Below is a small trained network, with its code and all its weights. Each question gives an input and a class and asks what happens when units are switched off, that is, made to give their printed mean instead of their output.

import numpy as np


def w(rows, s, z=0):
    codes = np.array(rows[::2]) - 128.0
    scale = np.full(codes.shape[1], s)
    scale[-1] = z or s
    return codes * scale


def f(y):
    return np.maximum(y, 0)


def log_softmax(a):
    a = a - a.max(-1, keepdims=True)
    return a - np.log(np.exp(a).sum(-1, keepdims=True))


def net(x, mask):
    res = np.array(x, float).reshape(1, 4) / 4 @ E
    y = f(res @ A[0][:, :-1].T + A[0][:, -1])
    res = res + np.where(mask, y, B[0][:, -1]) @ B[0][:, :-1]
    return log_softmax(res[-1] @ U[:, :-1].T + U[:, -1])


A, B = {}, {}
E = w([
[164,154,137,206,32,139,86,228,70,48,212,158],'x0',
[193,175,124,146,138,86,247,123,101,2,108,234],'x1',
[139,157,86,156,222,98,136,89,155,51,192,180],'x2',
[24,42,143,213,126,64,93,140,222,74,207,146],'x3',
],0.007)
A[0] = w([
[147,116,119,54,114,141,148,139,100,193,53,92,182],'N1',
[60,100,150,131,149,138,81,135,172,128,153,99,170],'N2',
[123,86,133,183,94,104,98,202,129,105,171,138,153],'N3',
[112,121,131,114,80,170,68,171,110,155,150,79,120],'N4',
[189,176,133,118,77,204,99,176,39,124,140,119,252],'N5',
[2,73,161,91,132,107,76,103,202,171,136,85,145],'N6',
[72,79,118,151,151,97,98,109,189,164,149,109,129],'N7',
[139,133,93,147,143,56,154,129,138,49,162,183,141],'N8',
],0.0085,0.0032)
B[0] = w([
[124,75,100,68,175,66,85,113,186,127,123,117,243],'N1',
[85,167,135,186,131,168,108,165,53,158,198,185,203],'N2',
[137,134,77,148,2,108,63,175,145,166,182,140,210],'N3',
[126,112,233,135,161,153,206,147,146,98,103,139,207],'N4',
[100,183,175,143,173,243,193,75,111,74,100,170,255],'N5',
[79,125,120,192,71,134,119,150,97,185,176,195,250],'N6',
[45,147,192,196,106,176,159,171,84,163,159,195,206],'N7',
[190,51,161,44,148,16,87,42,180,115,48,95,227],'N8',
],0.0073,0.0094)
U = w([
[124,78,90,98,53,60,76,161,181,154,154,98,69],'0',
[95,162,137,219,107,144,156,163,66,123,194,141,78],'1',
[159,100,142,2,217,89,160,113,184,97,52,97,246],'2',
],0.0095,0.0011)

Each question gives the input, the list of numbers given to net, and the class t.
The units are the neurons (one row each of A and B). Each row of codes is followed by its name. A weight is (code - 128) times the scale printed after its matrix; where a second scale follows, it is the last column's (A, B and U).
mask holds one flag per neuron, in row order. A switched-off neuron (its flag False) gives its mean, the last column of its row in B, instead of its output. The means were averaged over made-up inputs and are rounded, as every weight is.
A unit's drop is (log p(t) with every unit on - log p(t) with that unit switched off) / (log p(t) with every unit on - log p(t) with every unit switched off).
The circuit of an input: a set's keep is (log p(t) with only the set's units on - log p(t) with every unit switched off) / (log p(t) with every unit on - log p(t) with every unit switched off). Starting from all 8 units, units are removed one at a time, each time the one whose removal leaves the highest keep (on an exact tie, the one counted first), for as long as the keep stays at least 0.8.
units of the circuit, in order: the units of the circuit, biggest drop first
unit that matters most: the unit with the biggest drop
k most important neurons: the k neurons with the biggest drops, biggest first
drop when u is switched off: that unit's drop, to one decimal
input [5,5,3,0], class 2: units of the circuit, in order	(N8)
input [8,5,5,2], class 0: units of the circuit, in order	(N3 N8)
input [-3,-7,-7,-5], class 2: 3 most important neurons	(N1 N4 N3)
input [4,7,-4,1], class 2: units of the circuit, in order	(N8 N6)
input [0,4,6,7], class 0: units of the circuit, in order	(N3 N5)
input [5,-3,8,5], class 0: 4 most important neurons	(N8 N5 N3 N4)
input [3,6,1,8], class 0: units of the circuit, in order	(N3 N8)
input [5,8,-2,3], class 0: 3 most important neurons	(N3 N8 N4)
input [-6,1,-2,1], class 0: 2 most important neurons	(N5 N4)
input [7,-3,6,5], class 0: 3 most important neurons	(N8 N3 N5)
input [2,-2,7,5], class 0: drop when N3 is switched off	0.6
input [6,8,0,2], class 2: drop when N8 is switched off	0.8
input [4,2,6,-1], class 2: drop when N8 is switched off	0.3
input [-2,6,0,7], class 0: unit that matters most	N5
